Below is a small trained network, with its code and all its weights. Each question gives an input and a class and asks what happens when units are switched off, that is, made to give their printed mean instead of their output.

import numpy as np


def w(rows, s, z=0):
    codes = np.array(rows[::2]) - 128.0
    scale = np.full(codes.shape[1], s)
    scale[-1] = z or s
    return codes * scale


def f(y):
    return np.maximum(y, 0)


def log_softmax(a):
    a = a - a.max(-1, keepdims=True)
    return a - np.log(np.exp(a).sum(-1, keepdims=True))


def net(x, mask):
    res = np.array(x, float).reshape(1, 7) / 4 @ E
    y = f(res @ A[0][:, :-1].T + A[0][:, -1])
    res = res + np.where(mask, y, B[0][:, -1]) @ B[0][:, :-1]
    return log_softmax(res[-1] @ U[:, :-1].T + U[:, -1])


A, B = {}, {}
E = w([
[106,141,138,127,226,222,65,171,110,185],'x0',
[91,125,193,179,218,80,57,136,36,125],'x1',
[95,106,54,86,92,189,165,34,126,70],'x2',
[126,215,3,75,149,150,115,166,113,133],'x3',
[141,57,140,174,117,55,144,71,84,133],'x4',
[155,150,165,202,22,113,140,118,122,204],'x5',
[159,41,97,108,116,48,101,195,72,198],'x6',
],0.0077)
A[0] = w([
[134,129,109,121,121,118,177,91,152,70,69],'n0',
[133,146,103,83,160,148,66,152,107,134,159],'n1',
[142,109,142,164,62,101,170,93,147,135,70],'n2',
[160,134,145,164,67,91,127,129,114,139,1],'n3',
[173,170,163,101,131,114,144,128,159,122,91],'n4',
[138,112,111,131,134,80,125,146,86,139,20],'n5',
[101,133,105,78,215,154,52,181,116,123,113],'n6',
[127,151,173,152,151,119,106,181,164,129,32],'n7',
[141,76,253,146,142,114,116,129,136,125,161],'n8',
[123,170,144,118,116,217,163,96,200,115,108],'n9',
[127,189,97,129,87,148,141,128,159,105,32],'n10',
[147,150,167,179,133,130,68,187,104,183,182],'n11',
[81,135,173,180,191,147,97,66,96,95,127],'n12',
],0.012,0.0041)
B[0] = w([
[126,142,121,186,128,118,117,168,123,154,190],'n0',
[118,179,159,142,156,166,158,105,159,106,204],'n1',
[120,131,146,118,146,171,159,100,145,117,196],'n2',
[126,95,126,92,141,130,146,93,122,81,169],'n3',
[113,143,85,136,105,115,124,160,111,133,148],'n4',
[133,137,115,106,138,149,162,86,144,108,165],'n5',
[97,250,189,125,140,160,168,101,171,118,247],'n6',
[140,119,99,163,105,84,101,152,86,157,170],'n7',
[114,223,147,160,144,135,123,175,146,165,229],'n8',
[141,103,166,50,175,166,159,62,124,81,223],'n9',
[107,177,162,169,159,125,156,170,159,166,183],'n10',
[132,188,107,194,100,85,104,184,110,162,239],'n11',
[163,115,73,176,81,82,85,176,78,177,211],'n12',
],0.012,0.013)
U = w([
[138,5,117,57,126,138,114,72,114,96,103],'0',
[90,171,165,111,171,172,147,103,142,125,56],'1',
[126,144,107,159,94,87,62,177,111,160,253],'2',
],0.013,0.0022)

Each question gives the input, the list of numbers given to net, and the class t.
The units are the neurons (one row each of A and B). Each row of codes is followed by its name. A weight is (code - 128) times the scale printed after its matrix; where a second scale follows, it is the last column's (A, B and U).
mask holds one flag per neuron, in row order. A switched-off neuron (its flag False) gives its mean, the last column of its row in B, instead of its output. The means were averaged over made-up inputs and are rounded, as every weight is.
A unit's drop is (log p(t) with every unit on - log p(t) with that unit switched off) / (log p(t) with every unit on - log p(t) with every unit switched off).
The circuit of an input: a set's keep is (log p(t) with only the set's units on - log p(t) with every unit switched off) / (log p(t) with every unit on - log p(t) with every unit switched off). Starting from the 12 units with the biggest drops (on a tie, the unit counted first), units are removed one at a time, each time the one whose removal leaves the highest keep (on an exact tie, the one counted first), for as long as the keep stays at least 0.8.
circuit, biggest first: the units of the circuit, biggest drop first
most important unit: the unit with the biggest drop
top k neurons: the k neurons with the biggest drops, biggest first
drop of u: that unit's drop, to one decimal
input [-5,0,2,2,8,-8,4], class 0: circuit, biggest first : [n11 n6]
input [-2,-2,-1,-5,2,6,7], class 1: most important unit : n2
input [0,-1,-8,2,0,-6,6], class 1: top 3 neurons : [n6 n12 n1]
input [0,0,7,-4,6,6,4], class 0: circuit, biggest first : [n6 n11]
input [-1,3,7,-1,-2,-1,3], class 2: top 3 neurons : [n9 n6 n2]
input [-6,-4,-8,-5,5,5,6], class 1: top 2 neurons : [n2 n3]
input [-6,-2,7,6,7,-6,8], class 0: top 3 neurons : [n11 n8 n6]
input [3,-1,-6,-5,0,-7,1], class 2: top 2 neurons : [n9 n7]
input [-2,4,5,-8,2,8,5], class 1: top 3 neurons : [n2 n3 n8]
input [4,2,2,-6,-4,-2,4], class 2: top 3 neurons : [n9 n2 n12]
input [-6,-7,-5,-4,6,6,4], class 1: top 2 neurons : [n8 n2]
input [-8,-5,-7,-6,5,5,4], class 1: top 2 neurons : [n2 n8]
input [0,4,8,0,0,0,4], class 2: top 2 neurons : [n9 n6]
input [-4,6,-3,-3,-6,-4,-6], class 2: circuit, biggest first : [n12]
input [1,-1,5,1,3,-1,8], class 0: drop of n6 : 0.2
input [5,7,-1,-5,-2,-1,-8], class 2: drop of n12 : 0.5
input [-7,8,3,0,-4,-5,-8], class 2: drop of n12 : 0.8
